Here is a tiny trained network, its code and every weight. The questions are about switching its units off for an input and a class, where a switched-off unit gives its printed mean instead of its output.

import numpy as np


def w(rows, s, z=0):
    codes = np.array(rows[::2]) - 128.0
    scale = np.full(codes.shape[1], s)
    scale[-1] = z or s
    return codes * scale


def f(y):
    return y / 2 * (1 + np.tanh(0.7978845608 * (y + 0.044715 * y**3)))


def log_softmax(a):
    a = a - a.max(-1, keepdims=True)
    return a - np.log(np.exp(a).sum(-1, keepdims=True))


def net(x, mask):
    res = np.array(x, float).reshape(1, 4) / 4 @ E
    y = f(res @ A[0][:, :-1].T + A[0][:, -1])
    res = res + np.where(mask, y, B[0][:, -1]) @ B[0][:, :-1]
    return log_softmax(res[-1] @ U[:, :-1].T + U[:, -1])


A, B = {}, {}
E = w([
[25,26,94,22,255,66,80,167],'x0',
[193,215,208,48,212,90,212,215],'x1',
[148,112,132,130,126,111,126,121],'x2',
[80,98,242,81,140,178,189,36],'x3',
],0.0091)
A[0] = w([
[105,152,184,36,202,40,188,133,97],'neuron 1',
[181,135,201,214,44,181,184,133,228],'neuron 2',
[214,193,55,156,118,78,161,202,224],'neuron 3',
[61,38,114,69,201,117,101,154,169],'neuron 4',
[143,218,194,103,198,66,206,217,166],'neuron 5',
[144,187,50,224,44,109,153,154,218],'neuron 6',
[85,65,42,74,143,65,102,219,168],'neuron 7',
[199,201,200,32,143,104,208,187,177],'neuron 8',
[169,130,151,197,41,196,131,73,253],'neuron 9',
[90,70,173,104,173,214,190,28,182],'neuron 10',
[81,101,213,76,113,137,176,26,195],'neuron 11',
[87,116,56,134,112,149,14,60,246],'neuron 12',
[156,147,121,93,210,64,155,234,197],'neuron 13',
[230,254,201,166,136,152,168,168,127],'neuron 14',
[128,160,226,84,101,217,160,30,133],'neuron 15',
],0.0096,0.0052)
B[0] = w([
[222,151,204,133,221,113,174,156,215],'neuron 1',
[158,214,162,173,35,129,154,124,246],'neuron 2',
[211,120,77,72,78,249,64,119,213],'neuron 3',
[64,42,107,77,188,38,181,115,239],'neuron 4',
[219,107,206,85,155,174,150,214,230],'neuron 5',
[163,218,66,100,100,177,53,56,233],'neuron 6',
[79,54,102,83,209,100,33,152,221],'neuron 7',
[241,69,159,138,94,134,215,213,236],'neuron 8',
[67,255,147,116,57,117,65,102,253],'neuron 9',
[46,100,212,83,96,64,214,29,238],'neuron 10',
[79,141,213,152,140,48,189,60,237],'neuron 11',
[61,131,51,141,71,45,110,88,239],'neuron 12',
[162,106,106,48,201,180,75,195,215],'neuron 13',
[192,41,68,145,51,166,209,171,232],'neuron 14',
[98,156,206,192,78,39,184,215,228],'neuron 15',
],0.0088,0.015)
U = w([
[137,246,61,156,135,169,27,17,198],'0',
[202,123,53,79,83,225,153,141,90],'1',
[60,222,209,163,70,69,130,73,103],'2',
[186,130,203,239,92,46,209,192,171],'3',
[74,42,8,103,140,24,38,158,255],'4',
[146,68,132,89,255,144,36,215,9],'5',
[36,24,165,109,165,47,168,7,71],'6',
[157,108,215,78,239,38,200,131,40],'7',
],0.0087,0.0043)

Each question gives the input, the list of numbers given to net, and the class t.
The units are the neurons (one row each of A and B). Each row of codes is followed by its name. A weight is (code - 128) times the scale printed after its matrix; where a second scale follows, it is the last column's (A, B and U).
mask holds one flag per neuron, in row order. A switched-off neuron (its flag False) gives its mean, the last column of its row in B, instead of its output. The means were averaged over made-up inputs and are rounded, as every weight is.
A unit's drop is (log p(t) with every unit on - log p(t) with that unit switched off) / (log p(t) with every unit on - log p(t) with every unit switched off).
The circuit of an input: a set's keep is (log p(t) with only the set's units on - log p(t) with every unit switched off) / (log p(t) with every unit on - log p(t) with every unit switched off). Starting from the 12 units with the biggest drops (on a tie, the unit counted first), units are removed one at a time, each time the one whose removal leaves the highest keep (on an exact tie, the one counted first), for as long as the keep stays at least 0.8.
units of the circuit, in order: the units of the circuit, biggest drop first
most important unit: the unit with the biggest drop
top k neurons: the k neurons with the biggest drops, biggest first
drop of u: that unit's drop, to one decimal
input [0,-8,5,5], class 2: units of the circuit, in order	neuron 9
input [1,-4,-7,3], class 6: top 2 neurons	neuron 2; neuron 6
input [6,0,-1,-3], class 4: top 2 neurons	neuron 4; neuron 5
input [8,0,5,6], class 6: top 2 neurons	neuron 10; neuron 4
input [0,-2,-4,6], class 2: top 2 neurons	neuron 15; neuron 4
input [1,0,1,8], class 6: top 2 neurons	neuron 10; neuron 5
input [2,0,-6,-8], class 4: top 2 neurons	neuron 1; neuron 5
input [4,0,-2,0], class 4: top 3 neurons	neuron 10; neuron 11; neuron 5
input [1,0,7,8], class 6: top 3 neurons	neuron 10; neuron 5; neuron 11
input [-1,0,3,-8], class 0: top 2 neurons	neuron 8; neuron 6
input [-1,0,5,-8], class 0: top 2 neurons	neuron 8; neuron 6
input [4,0,-8,-1], class 4: drop of neuron 8	0.1
input [-1,7,-2,0], class 1: drop of neuron 11	0.1
input [-1,-4,6,0], class 0: most important unit	neuron 15
